Below is a small trained network, with its code and all its weights. Each question gives an input and a class and asks what happens when units are switched off, that is, made to give their printed mean instead of their output.

import numpy as np


def w(rows, s, z=0):
    codes = np.array(rows[::2]) - 128.0
    scale = np.full(codes.shape[1], s)
    scale[-1] = z or s
    return codes * scale


def norm(h):
    return h / np.sqrt((h * h).mean(-1, keepdims=True) + 1e-5)


def f(y):
    return y / 2 * (1 + np.tanh(0.7978845608 * (y + 0.044715 * y**3)))


def log_softmax(a):
    a = a - a.max(-1, keepdims=True)
    return a - np.log(np.exp(a).sum(-1, keepdims=True))


def net(x, mask):
    res = np.array(x, float).reshape(1, 4) / 4 @ E
    u = 0
    for l in range(4):
        y = f(norm(res) @ A[l][:, :-1].T + A[l][:, -1])
        res = res + np.where(mask[u : u + 7], y, B[l][:, -1]) @ B[l][:, :-1]
        u += 7
    return log_softmax(norm(res)[-1] @ U[:, :-1].T + U[:, -1])


A, B = {}, {}
E = w([
[129,128,127],'x0',
[201,142,240],'x1',
[72,205,172],'x2',
[98,1,203],'x3',
],0.0062)
A[0] = w([
[181,143,181,161],'0.n1',
[111,120,160,88],'0.n2',
[66,2,199,184],'0.n3',
[98,109,93,160],'0.n4',
[224,69,84,207],'0.n5',
[129,130,91,124],'0.n6',
[39,106,51,1],'0.n7',
],0.011,0.0059)
B[0] = w([
[212,79,204,170],'0.n1',
[140,95,148,125],'0.n2',
[39,122,122,255],'0.n3',
[77,148,130,156],'0.n4',
[149,32,43,203],'0.n5',
[118,167,67,133],'0.n6',
[176,122,255,149],'0.n7',
],0.0058,0.0084)
A[1] = w([
[121,167,70,75],'1.n1',
[155,153,157,186],'1.n2',
[28,162,162,116],'1.n3',
[42,87,158,150],'1.n4',
[216,207,110,241],'1.n5',
[249,108,59,75],'1.n6',
[254,197,75,1],'1.n7',
],0.0076,0.0034)
B[1] = w([
[44,110,79,126],'1.n1',
[153,254,57,161],'1.n2',
[91,130,50,213],'1.n3',
[111,70,81,253],'1.n4',
[167,216,168,222],'1.n5',
[233,179,143,181],'1.n6',
[159,58,202,156],'1.n7',
],0.0064,0.0031)
A[2] = w([
[212,154,37,250],'2.n1',
[100,214,73,52],'2.n2',
[79,28,199,185],'2.n3',
[123,79,180,152],'2.n4',
[129,177,111,140],'2.n5',
[220,149,106,106],'2.n6',
[8,211,254,253],'2.n7',
],0.01,0.0041)
B[2] = w([
[56,95,207,212],'2.n1',
[58,156,177,147],'2.n2',
[195,134,67,240],'2.n3',
[191,209,77,164],'2.n4',
[103,129,194,139],'2.n5',
[177,181,215,157],'2.n6',
[148,202,8,254],'2.n7',
],0.011,0.0068)
A[3] = w([
[172,65,38,85],'3.n1',
[89,238,111,29],'3.n2',
[135,197,109,115],'3.n3',
[20,96,105,252],'3.n4',
[81,74,240,129],'3.n5',
[132,10,154,139],'3.n6',
[166,133,166,101],'3.n7',
],0.011,0.0042)
B[3] = w([
[225,105,213,235],'3.n1',
[229,91,175,183],'3.n2',
[25,145,71,172],'3.n3',
[18,83,218,255],'3.n4',
[78,60,254,163],'3.n5',
[109,241,169,189],'3.n6',
[36,159,16,132],'3.n7',
],0.0065,0.0058)
U = w([
[61,86,211,80],'0',
[187,127,221,96],'1',
[106,4,103,40],'2',
[220,86,107,239],'3',
[39,182,123,95],'4',
[161,202,125,255],'5',
[77,108,30,125],'6',
[195,156,34,37],'7',
],0.028,0.0038)

Each question gives the input, the list of numbers given to net, and the class t.
The units are the neurons (one row each of A and B). Each row of codes is followed by its name. A weight is (code - 128) times the scale printed after its matrix; where a second scale follows, it is the last column's (A, B and U).
mask holds one flag per neuron, layer by layer. A switched-off neuron (its flag False) gives its mean, the last column of its row in B, instead of its output. The means were averaged over made-up inputs and are rounded, as every weight is.
A unit's drop is (log p(t) with every unit on - log p(t) with that unit switched off) / (log p(t) with every unit on - log p(t) with every unit switched off).
most important unit: the unit with the biggest drop
top k neurons: the k neurons with the biggest drops, biggest first
k most important neurons of layer l: the k neurons of layer l with the biggest drops, biggest first
input [-2,-4,2,5], class 6: top 4 neurons => (0.n3, 0.n5, 2.n1, 2.n7)
input [7,0,5,2], class 6: top neuron => (1.n3)
input [3,0,-8,-2], class 0: top 3 neurons => (2.n1, 2.n7, 2.n3)
input [-8,-1,1,-2], class 4: 2 most important neurons of layer 0 => (0.n5, 0.n1)
input [7,4,-8,-8], class 1: 2 most important neurons of layer 2 => (2.n1, 2.n7)
input [6,4,0,-4], class 1: 3 most important neurons of layer 2 => (2.n7, 2.n3, 2.n1)
input [4,-2,2,-7], class 4: top 2 neurons => (0.n5, 1.n5)
input [7,-8,-8,-1], class 0: top 2 neurons => (2.n1, 2.n7)
input [0,2,0,3], class 3: top 2 neurons => (3.n1, 1.n4)
input [1,-5,7,1], class 6: top 2 neurons => (2.n7, 2.n1)
input [-4,-1,8,2], class 6: top 2 neurons => (2.n7, 1.n3)
input [0,3,-8,-3], class 1: 3 most important neurons of layer 2 => (2.n1, 2.n7, 2.n3)
input [4,-4,2,-8], class 4: 2 most important neurons of layer 1 => (1.n5, 1.n4)
input [4,0,2,8], class 6: top neuron => (0.n3)
input [6,-6,0,2], class 2: top 2 neurons => (1.n4, 2.n7)
input [4,4,-2,5], class 3: 2 most important neurons of layer 2 => (2.n7, 2.n3)
input [5,1,-7,-5], class 1: 2 most important neurons of layer 2 => (2.n1, 2.n6)
input [2,-4,-1,2], class 2: 2 most important neurons of layer 3 => (3.n1, 3.n4)
input [-7,2,-6,-2], class 1: 2 most important neurons of layer 2 => (2.n1, 2.n7)
input [1,2,6,8], class 7: most important unit => 2.n3
